Below are the code and all the weights of a small trained network. Each question names an input and a target symbol and asks about switching units off, where a switched-off unit gives its printed mean instead of its output.

import numpy as np


def w(rows, s, z=0):
    codes = np.array(rows[::2]) - 128.0
    scale = np.full(codes.shape[1], s)
    scale[-1] = z or s
    return codes * scale


def f(y):
    return y / 2 * (1 + np.tanh(0.7978845608 * (y + 0.044715 * y**3)))


def softmax(a):
    e = np.exp(a - a.max(-1, keepdims=True))
    return e / e.sum(-1, keepdims=True)


def log_softmax(a):
    a = a - a.max(-1, keepdims=True)
    return a - np.log(np.exp(a).sum(-1, keepdims=True))


def net(x, mask):
    ids = ['ΛΞαδεζηθμω'.index(c) for c in x.split()]
    T = len(ids)
    res = E[ids] + P[:T]
    r = res
    for j in range(2):
        rows = slice(2 * j, 2 * j + 2)
        q, k, v = (r @ M[0][rows].T for M in (Q, K, V))
        z = softmax(np.where(np.tri(T) > 0, q @ k.T / 2**0.5, -1e9)) @ v
        o = O[0][rows]
        res = res + np.where(mask[j], z, o[:, -1]) @ o[:, :-1]
    y = f(res @ A[0][:, :-1].T + A[0][:, -1])
    res = res + np.where(mask[2:18], y, B[0][:, -1]) @ B[0][:, :-1]
    return log_softmax(res[-1] @ U[:, :-1].T + U[:, -1])


Q, K, V, O, A, B = {}, {}, {}, {}, {}, {}
E = w([
[28,162,107],'Λ',
[33,95,18],'Ξ',
[68,112,46],'α',
[153,221,183],'δ',
[106,143,108],'ε',
[98,121,77],'ζ',
[161,145,38],'η',
[9,86,254],'θ',
[152,165,114],'μ',
[129,126,8],'ω',
],0.014)
P = w([
[164,236,12],'0',
[28,71,93],'1',
[42,79,110],'2',
[36,82,110],'3',
[30,90,119],'4',
[36,103,113],'5',
[34,109,114],'6',
[36,117,116],'7',
[35,115,109],'8',
[37,120,105],'9',
[42,128,102],'10',
],0.011)
Q[0] = w([
[1,79,45],'head 0',
[183,194,196],'head 0',
[51,165,36],'head 1',
[186,56,152],'head 1',
],0.011)
K[0] = w([
[114,20,189],'head 0',
[120,254,58],'head 0',
[167,214,68],'head 1',
[82,74,148],'head 1',
],0.012)
V[0] = w([
[166,144,38],'head 0',
[106,187,118],'head 0',
[253,169,171],'head 1',
[241,90,63],'head 1',
],0.016)
O[0] = w([
[176,179,114,106],'head 0',
[149,112,91,153],'head 0',
[190,137,253,121],'head 1',
[81,220,164,251],'head 1',
],0.018,0.013)
A[0] = w([
[125,2,155,94],'neuron 0',
[168,3,82,59],'neuron 1',
[96,142,35,163],'neuron 2',
[62,122,25,254],'neuron 3',
[86,126,45,219],'neuron 4',
[52,230,126,45],'neuron 5',
[73,43,82,70],'neuron 6',
[102,202,207,62],'neuron 7',
[207,80,166,132],'neuron 8',
[78,156,112,48],'neuron 9',
[230,183,83,226],'neuron 10',
[77,141,124,83],'neuron 11',
[79,175,91,45],'neuron 12',
[70,182,75,82],'neuron 13',
[149,69,28,130],'neuron 14',
[137,95,138,129],'neuron 15',
],0.0087,0.0068)
B[0] = w([
[130,192,28,145],'neuron 0',
[77,230,180,146],'neuron 1',
[99,152,118,210],'neuron 2',
[79,158,157,250],'neuron 3',
[88,164,183,215],'neuron 4',
[158,104,88,255],'neuron 5',
[255,107,186,181],'neuron 6',
[190,82,110,216],'neuron 7',
[139,25,153,135],'neuron 8',
[169,126,76,178],'neuron 9',
[57,61,174,170],'neuron 10',
[213,148,105,174],'neuron 11',
[172,79,79,196],'neuron 12',
[153,71,113,223],'neuron 13',
[161,14,163,171],'neuron 14',
[202,48,14,127],'neuron 15',
],0.0079,0.027)
U = w([
[89,53,146,253],'Λ',
[133,17,75,106],'Ξ',
[90,85,81,146],'α',
[188,65,177,42],'δ',
[30,254,159,129],'ε',
[34,215,117,88],'ζ',
[254,56,73,50],'η',
[132,69,123,39],'θ',
[144,255,202,234],'μ',
[141,184,37,74],'ω',
],0.0084,0.0062)

Each question gives the input, a string of symbols that net reads in full, and the target symbol t.
The units are the heads (2 rows each of Q, K, V and O) and the neurons (one row each of A and B). Each row of codes is followed by its name. A weight is (code - 128) times the scale printed after its matrix; where a second scale follows, it is the last column's (O, A, B and U).
mask holds one flag per unit, heads first, then neurons. A switched-off unit (its flag False) gives its mean, the last column of its rows in O or B, instead of its output. The means were averaged over made-up inputs and are rounded, as every weight is.
A unit's drop is (log p(t) with every unit on - log p(t) with that unit switched off) / (log p(t) with every unit on - log p(t) with every unit switched off).
The circuit of an input: a set's keep is (log p(t) with only the set's units on - log p(t) with every unit switched off) / (log p(t) with every unit on - log p(t) with every unit switched off). Starting from the 12 units with the biggest drops (on a tie, the unit counted first), units are removed one at a time, each time the one whose removal leaves the highest keep (on an exact tie, the one counted first), for as long as the keep stays at least 0.8.
units of the circuit, in order: the units of the circuit, biggest drop first
top k neurons: the k neurons with the biggest drops, biggest first
which heads matter: for each layer, one digit per head in row order, 1 if its drop is at least 0.15 and else 0, layers parted by /
drop of u: that unit's drop, to one decimal
input δ ζ Ξ ε μ, target δ: units of the circuit, in order -> (head 1)
input ε δ μ δ ω ζ ε α, target ε: units of the circuit, in order -> (neuron 7; neuron 14)
input ζ ω μ α ε Ξ Λ Ξ, target ζ: which heads matter -> 00
input Ξ ω η Ξ Λ μ, target Ξ: top 2 neurons -> (neuron 14; neuron 13)
input Ξ μ Ξ η ζ μ Λ η ω Λ, target Ξ: units of the circuit, in order -> (head 1; neuron 14)
input η Λ ω, target η: units of the circuit, in order -> (head 1; neuron 3; neuron 7; neuron 4)
input Ξ μ η ε η, target Ξ: top 2 neurons -> (neuron 14; neuron 13)
input η Ξ μ ω, target η: top 4 neurons -> (neuron 7; neuron 3; neuron 4; neuron 5)
input Ξ ω μ ω θ μ ω θ ω ω δ, target Ξ: top 4 neurons -> (neuron 14; neuron 13; neuron 12; neuron 1)
input Λ ω Ξ δ Ξ μ η, target Λ: which heads matter -> 01
input μ η ε ω ω η, target μ: top 3 neurons -> (neuron 13; neuron 12; neuron 14)
input ε ε ω Λ Λ δ, target ε: top 3 neurons -> (neuron 7; neuron 5; neuron 6)
input Λ α ω ω, target Λ: top 2 neurons -> (neuron 14; neuron 1)
input η ω α, target η: top 3 neurons -> (neuron 7; neuron 3; neuron 4)
input δ ω α α ω, target δ: top neuron -> (neuron 8)
input Λ ω η, target Λ: top 2 neurons -> (neuron 14; neuron 4)
input ε ε Λ ω ω Ξ η ζ, target ε: drop of neuron 13 -> 0.1
input ζ ω ζ Λ η η ω ζ ζ, target ζ: drop of neuron 4 -> 0.1
input η Ξ μ α η μ μ, target η: drop of neuron 13 -> 0.0
input ε μ ω η, target ε: drop of neuron 7 -> 0.2
input ε η ω ζ ω ω Ξ, target ε: top 2 neurons -> (neuron 7; neuron 14)
input ζ Ξ Λ μ μ α η Λ η μ ω, target ζ: top neuron -> (neuron 7)
